Here is a tiny trained network, its code and every weight. The questions are about switching its units off for an input and a target symbol, where a switched-off unit gives its printed mean instead of its output.

import numpy as np


def w(rows, s, z=0):
    codes = np.array(rows[::2]) - 128.0
    scale = np.full(codes.shape[1], s)
    scale[-1] = z or s
    return codes * scale


def f(y):
    return y / 2 * (1 + np.tanh(0.7978845608 * (y + 0.044715 * y**3)))


def softmax(a):
    e = np.exp(a - a.max(-1, keepdims=True))
    return e / e.sum(-1, keepdims=True)


def log_softmax(a):
    a = a - a.max(-1, keepdims=True)
    return a - np.log(np.exp(a).sum(-1, keepdims=True))


def net(x, mask):
    ids = ['αβδζπφψ'.index(c) for c in x.split()]
    T = len(ids)
    res = E[ids] + P[:T]
    u = 0
    for l in range(2):
        q, k, v = (res @ M[l].T for M in (Q, K, V))
        z = softmax(np.where(np.tri(T) > 0, q @ k.T / 2**0.5, -1e9)) @ v
        res = res + np.where(mask[u], z, O[l][:, -1]) @ O[l][:, :-1]
        u += 1
        y = f(res @ A[l][:, :-1].T + A[l][:, -1])
        res = res + np.where(mask[u : u + 12], y, B[l][:, -1]) @ B[l][:, :-1]
        u += 12
    return log_softmax(res[-1] @ U[:, :-1].T + U[:, -1])


Q, K, V, O, A, B = {}, {}, {}, {}, {}, {}
E = w([
[170,43,147],'α',
[33,127,7],'β',
[96,152,173],'δ',
[109,81,99],'ζ',
[135,120,139],'π',
[78,94,84],'φ',
[78,155,149],'ψ',
],0.019)
P = w([
[4,76,155],'0',
[107,173,139],'1',
[110,176,125],'2',
[120,170,120],'3',
[122,168,114],'4',
[129,157,105],'5',
[132,152,98],'6',
[141,147,94],'7',
[150,140,94],'8',
[147,137,84],'9',
],0.011)
Q[0] = w([
[81,255,179],'L0H1',
[21,217,145],'L0H1',
],0.0078)
K[0] = w([
[189,200,1],'L0H1',
[123,37,49],'L0H1',
],0.0069)
V[0] = w([
[84,131,109],'L0H1',
[8,62,171],'L0H1',
],0.012)
O[0] = w([
[229,142,147,202],'L0H1',
[255,26,190,250],'L0H1',
],0.0037,0.015)
A[0] = w([
[189,83,87,182],'L0N1',
[118,109,98,154],'L0N2',
[142,113,151,176],'L0N3',
[161,92,103,101],'L0N4',
[98,81,136,123],'L0N5',
[127,181,105,64],'L0N6',
[104,170,81,196],'L0N7',
[6,147,182,15],'L0N8',
[121,126,93,152],'L0N9',
[103,160,115,156],'L0N10',
[148,178,160,255],'L0N11',
[152,162,95,146],'L0N12',
],0.015,0.003)
B[0] = w([
[152,191,99,254],'L0N1',
[111,162,119,184],'L0N2',
[133,190,103,162],'L0N3',
[180,123,127,184],'L0N4',
[67,126,128,157],'L0N5',
[146,112,139,127],'L0N6',
[109,136,194,195],'L0N7',
[183,81,169,120],'L0N8',
[108,168,102,177],'L0N9',
[158,115,187,138],'L0N10',
[131,133,1,165],'L0N11',
[96,127,181,151],'L0N12',
],0.0085,0.0069)
Q[1] = w([
[155,255,77],'L1H1',
[99,110,84],'L1H1',
],0.011)
K[1] = w([
[39,57,106],'L1H1',
[133,2,180],'L1H1',
],0.0099)
V[1] = w([
[163,153,5],'L1H1',
[233,69,157],'L1H1',
],0.015)
O[1] = w([
[85,2,210,254],'L1H1',
[215,52,105,60],'L1H1',
],0.0084,0.0056)
A[1] = w([
[99,87,191,96],'L1N1',
[128,88,23,225],'L1N2',
[2,159,72,59],'L1N3',
[131,111,28,115],'L1N4',
[124,197,32,108],'L1N5',
[65,89,134,31],'L1N6',
[245,115,215,169],'L1N7',
[137,227,99,171],'L1N8',
[22,141,39,126],'L1N9',
[19,69,158,3],'L1N10',
[94,126,135,151],'L1N11',
[44,164,105,58],'L1N12',
],0.0087,0.0054)
B[1] = w([
[246,93,105,198],'L1N1',
[81,135,85,242],'L1N2',
[171,86,183,233],'L1N3',
[64,21,150,173],'L1N4',
[142,93,225,244],'L1N5',
[253,190,120,161],'L1N6',
[128,33,160,216],'L1N7',
[148,215,126,246],'L1N8',
[150,127,212,254],'L1N9',
[185,143,178,227],'L1N10',
[91,90,138,164],'L1N11',
[171,18,65,175],'L1N12',
],0.0059,0.0053)
U = w([
[153,69,181,22],'α',
[183,179,130,25],'β',
[59,92,76,255],'δ',
[103,87,60,253],'ζ',
[28,161,250,212],'π',
[146,186,134,104],'φ',
[106,122,92,80],'ψ',
],0.011,0.0034)

Each question gives the input, a string of symbols that net reads in full, and the target symbol t.
The units are the heads (2 rows each of Q, K, V and O) and the neurons (one row each of A and B). Each row of codes is followed by its name. A weight is (code - 128) times the scale printed after its matrix; where a second scale follows, it is the last column's (O, A, B and U).
mask holds one flag per unit, layer by layer, with each layer's heads first. A switched-off unit (its flag False) gives its mean, the last column of its rows in O or B, instead of its output. The means were averaged over made-up inputs and are rounded, as every weight is.
A unit's drop is (log p(t) with every unit on - log p(t) with that unit switched off) / (log p(t) with every unit on - log p(t) with every unit switched off).
The circuit of an input: a set's keep is (log p(t) with only the set's units on - log p(t) with every unit switched off) / (log p(t) with every unit on - log p(t) with every unit switched off). Starting from the 12 units with the biggest drops (on a tie, the unit counted first), units are removed one at a time, each time the one whose removal leaves the highest keep (on an exact tie, the one counted first), for as long as the keep stays at least 0.8.
units of the circuit, in order: the units of the circuit, biggest drop first
unit that matters most: the unit with the biggest drop
k most important neurons: the k neurons with the biggest drops, biggest first
top k neurons in layer l: the k neurons of layer l with the biggest drops, biggest first
drop when u is switched off: that unit's drop, to one decimal
input β ζ φ π α ψ, target α: units of the circuit, in order -> [L0H1 L1H1]
input ζ φ δ β π ψ ζ, target δ: unit that matters most -> L0H1
input β π β ψ π β, target α: units of the circuit, in order -> [L0H1 L1H1 L0N7 L1N10]
input δ φ β, target φ: units of the circuit, in order -> [L1H1 L1N8]
input β δ ψ δ, target α: units of the circuit, in order -> [L0H1 L1N7]
input δ ψ β β β ζ, target φ: 3 most important neurons -> [L0N1 L0N7 L0N10]
input φ β β, target π: units of the circuit, in order -> [L0N7 L1N9]
input ψ ψ β δ, target β: 2 most important neurons -> [L0N11 L0N7]
input δ π β ψ, target φ: units of the circuit, in order -> [L1H1 L0N11 L0N7 L0N5]
input δ ζ α δ β α δ ψ δ π, target φ: top 2 neurons in layer 0 -> [L0N1 L0N7]
input α ζ δ, target ζ: top 2 neurons in layer 0 -> [L0N11 L0N7]
input π β β α ζ α ψ β π, target π: top 2 neurons in layer 1 -> [L1N1 L1N6]
input δ β ζ ψ, target φ: top 3 neurons in layer 0 -> [L0N11 L0N7 L0N5]
input β φ π ζ ζ β, target π: top neuron in layer 0 -> [L0N11]
input α α β δ β π δ ζ α φ, target δ: 2 most important neurons -> [L0N1 L0N3]
input δ α β, target φ: 2 most important neurons -> [L1N8 L0N8]
input α ζ π, target ζ: top 2 neurons in layer 0 -> [L0N11 L0N7]
input ζ ζ ζ ζ, target ζ: drop when L1N2 is switched off -> 0.1
input δ ψ δ, target β: drop when L0H1 is switched off -> -0.1
input ζ δ δ ψ, target ζ: drop when L0N6 is switched off -> 0.0
input ζ ζ δ, target ζ: drop when L0H1 is switched off -> 0.2
input δ β δ, target φ: unit that matters most -> L0N11
